Below is a small trained network, with its code and all its weights. Each question gives an input and a class and asks what happens when units are switched off, that is, made to give their printed mean instead of their output.

import numpy as np


def w(rows, s, z=0):
    codes = np.array(rows[::2]) - 128.0
    scale = np.full(codes.shape[1], s)
    scale[-1] = z or s
    return codes * scale


def f(y):
    return y / 2 * (1 + np.tanh(0.7978845608 * (y + 0.044715 * y**3)))


def log_softmax(a):
    a = a - a.max(-1, keepdims=True)
    return a - np.log(np.exp(a).sum(-1, keepdims=True))


def net(x, mask):
    res = np.array(x, float).reshape(1, 6) / 4 @ E
    y = f(res @ A[0][:, :-1].T + A[0][:, -1])
    res = res + np.where(mask, y, B[0][:, -1]) @ B[0][:, :-1]
    return log_softmax(res[-1] @ U[:, :-1].T + U[:, -1])


A, B = {}, {}
E = w([
[209,101,85,167,124,100,134,74],'x0',
[172,176,142,97,194,129,167,186],'x1',
[84,88,2,159,170,105,147,171],'x2',
[191,205,116,101,70,28,164,154],'x3',
[129,188,83,115,67,158,165,75],'x4',
[159,169,99,101,167,169,54,113],'x5',
],0.0099)
A[0] = w([
[116,145,63,170,108,81,183,120,161],'n0',
[93,94,111,134,160,255,94,98,139],'n1',
[116,71,209,137,44,125,117,79,193],'n2',
[72,73,125,144,211,181,94,154,254],'n3',
[77,85,118,156,191,88,114,213,137],'n4',
[80,180,139,75,120,160,134,157,153],'n5',
[82,118,54,158,108,103,162,119,158],'n6',
[87,110,50,149,140,99,153,148,192],'n7',
[238,176,94,115,136,71,106,106,155],'n8',
],0.0089,0.0043)
B[0] = w([
[156,88,35,88,63,188,186,193,194],'n0',
[106,132,111,224,207,220,93,31,220],'n1',
[100,156,178,214,40,63,180,59,210],'n2',
[82,6,202,185,254,135,36,80,248],'n3',
[118,45,189,57,134,45,77,176,204],'n4',
[47,148,169,68,123,215,141,176,177],'n5',
[66,17,68,83,51,195,163,109,190],'n6',
[103,34,110,110,98,150,142,168,200],'n7',
[247,164,56,120,139,114,70,153,212],'n8',
],0.0067,0.011)
U = w([
[254,212,75,110,149,85,79,142,206],'0',
[133,170,173,199,55,28,197,75,145],'1',
[121,76,39,95,81,161,169,170,143],'2',
[94,100,135,200,216,210,85,47,115],'3',
[149,249,194,72,201,159,224,225,194],'4',
[90,67,182,101,183,27,88,196,86],'5',
[26,231,161,88,75,195,75,114,140],'6',
[114,160,114,125,168,126,150,128,3],'7',
],0.0081,0.004)

Each question gives the input, the list of numbers given to net, and the class t.
The units are the neurons (one row each of A and B). Each row of codes is followed by its name. A weight is (code - 128) times the scale printed after its matrix; where a second scale follows, it is the last column's (A, B and U).
mask holds one flag per neuron, in row order. A switched-off neuron (its flag False) gives its mean, the last column of its row in B, instead of its output. The means were averaged over made-up inputs and are rounded, as every weight is.
A unit's drop is (log p(t) with every unit on - log p(t) with that unit switched off) / (log p(t) with every unit on - log p(t) with every unit switched off).
The circuit of an input: a set's keep is (log p(t) with only the set's units on - log p(t) with every unit switched off) / (log p(t) with every unit on - log p(t) with every unit switched off). Starting from all 9 units, units are removed one at a time, each time the one whose removal leaves the highest keep (on an exact tie, the one counted first), for as long as the keep stays at least 0.8.
units of the circuit, in order: the units of the circuit, biggest drop first
k most important neurons: the k neurons with the biggest drops, biggest first
drop when u is switched off: that unit's drop, to one decimal
input [-1,7,-7,-3,0,-3], class 4: 3 most important neurons -> (n3 n1 n6)
input [8,-7,-7,8,-8,3], class 0: units of the circuit, in order -> (n8)
input [-2,2,-2,4,-1,-3], class 4: units of the circuit, in order -> (n3 n2 n6)
input [-4,-2,4,6,-4,-6], class 2: units of the circuit, in order -> (n3 n0)
input [-4,-4,-3,7,-4,0], class 1: units of the circuit, in order -> (n2 n3)
input [0,3,-2,6,-6,0], class 0: units of the circuit, in order -> (n8 n3)
input [-1,6,-2,-3,3,-1], class 4: 3 most important neurons -> (n3 n6 n1)
input [5,-6,1,7,-4,5], class 0: drop when n8 is switched off -> 0.1
input [7,-8,-3,1,5,3], class 1: drop when n2 is switched off -> 0.6
input [3,7,5,7,1,-5], class 2: drop when n0 is switched off -> 0.3
input [0,6,-7,-2,-5,-5], class 4: drop when n7 is switched off -> 0.2
